Below are the code and all the weights of a small trained network. Each question names an input and a class and asks about switching units off, where a switched-off unit gives its printed mean instead of its output.

import numpy as np


def w(rows, s, z=0):
    codes = np.array(rows[::2]) - 128.0
    scale = np.full(codes.shape[1], s)
    scale[-1] = z or s
    return codes * scale


def f(y):
    return y / 2 * (1 + np.tanh(0.7978845608 * (y + 0.044715 * y**3)))


def log_softmax(a):
    a = a - a.max(-1, keepdims=True)
    return a - np.log(np.exp(a).sum(-1, keepdims=True))


def net(x, mask):
    res = np.array(x, float).reshape(1, 6) / 4 @ E
    y = f(res @ A[0][:, :-1].T + A[0][:, -1])
    res = res + np.where(mask, y, B[0][:, -1]) @ B[0][:, :-1]
    return log_softmax(res[-1] @ U[:, :-1].T + U[:, -1])


A, B = {}, {}
E = w([
[128,130,129,126,129,127],'x0',
[152,110,24,103,57,200],'x1',
[151,55,153,63,195,254],'x2',
[209,65,178,92,64,81],'x3',
[69,27,138,202,89,173],'x4',
[131,129,126,132,130,127],'x5',
],0.0069)
A[0] = w([
[94,120,208,132,198,91,95],'N1',
[170,60,135,135,167,173,107],'N2',
[108,134,205,160,133,127,231],'N3',
[163,109,148,104,184,184,105],'N4',
[185,194,105,70,154,123,92],'N5',
[174,193,122,71,155,113,139],'N6',
[191,24,178,117,111,62,139],'N7',
[121,135,148,114,120,125,241],'N8',
[107,98,120,67,175,160,117],'N9',
[171,122,26,124,80,147,118],'N10',
[127,91,111,59,178,148,91],'N11',
[132,139,194,129,136,171,74],'N12',
[121,69,142,158,111,131,82],'N13',
[95,104,190,80,196,122,87],'N14',
[136,174,107,40,147,97,113],'N15',
[110,108,199,157,214,77,83],'N16',
[126,132,166,133,170,104,253],'N17',
[114,172,114,182,70,85,137],'N18',
[102,137,216,143,191,96,131],'N19',
[148,183,106,64,161,113,173],'N20',
[158,96,153,120,168,179,75],'N21',
[64,171,80,154,177,152,85],'N22',
[71,168,64,155,171,122,240],'N23',
[156,77,144,137,94,98,75],'N24',
[155,165,141,100,140,127,39],'N25',
[159,203,131,65,163,116,156],'N26',
[108,183,73,140,124,170,170],'N27',
[176,103,105,113,185,183,99],'N28',
[77,160,99,132,167,155,83],'N29',
[136,119,181,118,122,109,55],'N30',
[59,171,114,118,49,71,185],'N31',
[231,135,150,123,60,149,134],'N32',
[146,111,167,114,157,191,121],'N33',
[122,136,50,93,60,152,153],'N34',
[209,91,177,92,48,88,117],'N35',
[113,165,111,173,80,86,75],'N36',
[36,192,114,123,201,153,172],'N37',
[53,66,180,145,141,122,109],'N38',
[167,65,126,71,105,68,102],'N39',
[115,110,120,159,91,176,69],'N40',
[139,93,129,92,176,160,72],'N41',
[91,137,215,141,163,64,136],'N42',
[107,134,90,172,101,60,123],'N43',
[145,113,14,101,87,156,73],'N44',
[130,175,96,180,81,104,117],'N45',
[77,137,94,255,138,202,147],'N46',
[156,183,133,51,159,111,78],'N47',
[86,53,140,223,102,146,123],'N48',
],0.0083,0.0056)
B[0] = w([
[162,134,52,131,102,90,183],'N1',
[142,169,142,75,77,111,178],'N2',
[157,67,99,101,93,178,228],'N3',
[182,208,173,100,86,109,178],'N4',
[49,125,127,117,71,136,180],'N5',
[73,103,145,118,71,165,201],'N6',
[108,95,140,53,155,73,225],'N7',
[155,61,166,125,156,214,214],'N8',
[176,178,159,94,137,109,171],'N9',
[172,105,46,156,127,96,192],'N10',
[159,173,152,125,85,90,159],'N11',
[160,180,97,175,83,89,126],'N12',
[73,159,117,81,88,91,142],'N13',
[172,183,77,147,111,108,163],'N14',
[70,112,156,155,78,140,179],'N15',
[145,134,24,179,60,62,185],'N16',
[181,45,101,96,112,204,242],'N17',
[179,178,190,66,101,159,205],'N18',
[165,80,44,166,103,72,203],'N19',
[77,65,123,98,63,182,210],'N20',
[149,206,174,138,82,83,155],'N21',
[69,141,149,56,201,23,171],'N22',
[140,81,152,60,162,140,255],'N23',
[59,176,141,57,144,57,139],'N24',
[78,178,76,158,64,34,118],'N25',
[70,91,138,124,74,183,217],'N26',
[146,92,107,66,179,122,198],'N27',
[189,204,146,118,119,88,173],'N28',
[129,146,111,67,167,40,147],'N29',
[96,160,50,165,171,41,122],'N30',
[191,159,185,75,123,181,233],'N31',
[98,86,105,89,193,92,182],'N32',
[179,199,163,92,90,140,176],'N33',
[177,80,73,178,118,113,204],'N34',
[99,119,161,45,218,78,212],'N35',
[177,233,206,121,121,108,164],'N36',
[137,96,125,39,175,97,232],'N37',
[120,135,104,98,47,112,172],'N38',
[95,124,167,65,174,54,166],'N39',
[108,142,98,116,88,92,140],'N40',
[145,247,176,127,99,70,148],'N41',
[189,116,56,198,91,135,215],'N42',
[179,198,160,70,103,169,188],'N43',
[153,137,1,200,106,70,183],'N44',
[189,158,159,109,132,122,178],'N45',
[111,112,134,52,118,122,231],'N46',
[47,160,113,119,37,130,170],'N47',
[46,162,158,64,31,172,217],'N48',
],0.0057,0.0055)
U = w([
[190,246,163,117,110,124,84],'0',
[161,109,21,150,107,98,71],'1',
[139,85,139,107,130,167,243],'2',
[135,92,137,112,132,167,253],'3',
[8,135,126,115,55,134,80],'4',
[87,117,131,85,211,67,50],'5',
[115,117,154,210,193,171,93],'6',
[25,201,182,253,204,110,8],'7',
],0.012,0.005)

Each question gives the input, the list of numbers given to net, and the class t.
The units are the neurons (one row each of A and B). Each row of codes is followed by its name. A weight is (code - 128) times the scale printed after its matrix; where a second scale follows, it is the last column's (A, B and U).
mask holds one flag per neuron, in row order. A switched-off neuron (its flag False) gives its mean, the last column of its row in B, instead of its output. The means were averaged over made-up inputs and are rounded, as every weight is.
A unit's drop is (log p(t) with every unit on - log p(t) with that unit switched off) / (log p(t) with every unit on - log p(t) with every unit switched off).
The circuit of an input: a set's keep is (log p(t) with only the set's units on - log p(t) with every unit switched off) / (log p(t) with every unit on - log p(t) with every unit switched off). Starting from the 12 units with the biggest drops (on a tie, the unit counted first), units are removed one at a time, each time the one whose removal leaves the highest keep (on an exact tie, the one counted first), for as long as the keep stays at least 0.8.
circuit, biggest first: the units of the circuit, biggest drop first
top k neurons: the k neurons with the biggest drops, biggest first
drop when u is switched off: that unit's drop, to one decimal
input [-8,8,7,-7,-6,-5], class 1: circuit, biggest first => N44
input [6,8,3,5,-3,-1], class 1: circuit, biggest first => N44; N10
input [5,2,-3,-8,-3,2], class 5: circuit, biggest first => N22; N37
input [3,-1,4,-3,7,2], class 4: circuit, biggest first => N48; N38
input [-6,-2,-4,7,4,0], class 5: circuit, biggest first => N35; N7
input [0,8,7,1,5,-1], class 1: circuit, biggest first => N44; N10
input [4,-7,-3,6,-7,-8], class 2: top 2 neurons => N17; N35
input [1,3,-5,1,-6,-8], class 2: top 2 neurons => N48; N31
input [0,0,-3,5,3,-3], class 5: top 2 neurons => N35; N7
input [4,4,6,-3,7,-2], class 4: top 2 neurons => N48; N31
input [-2,-5,1,-3,5,2], class 1: top 2 neurons => N16; N19
input [3,-5,-4,8,-3,1], class 5: top 3 neurons => N35; N7; N39
input [2,7,6,-3,-7,-1], class 1: top 3 neurons => N44; N10; N34
input [-6,6,2,-6,6,2], class 1: circuit, biggest first => N44
input [1,-3,4,-8,-8,-1], class 4: drop when N26 is switched off => 0.2
input [1,2,-2,7,-2,0], class 5: drop when N39 is switched off => 0.1
input [6,8,2,-4,7,1], class 1: drop when N10 is switched off => 0.2
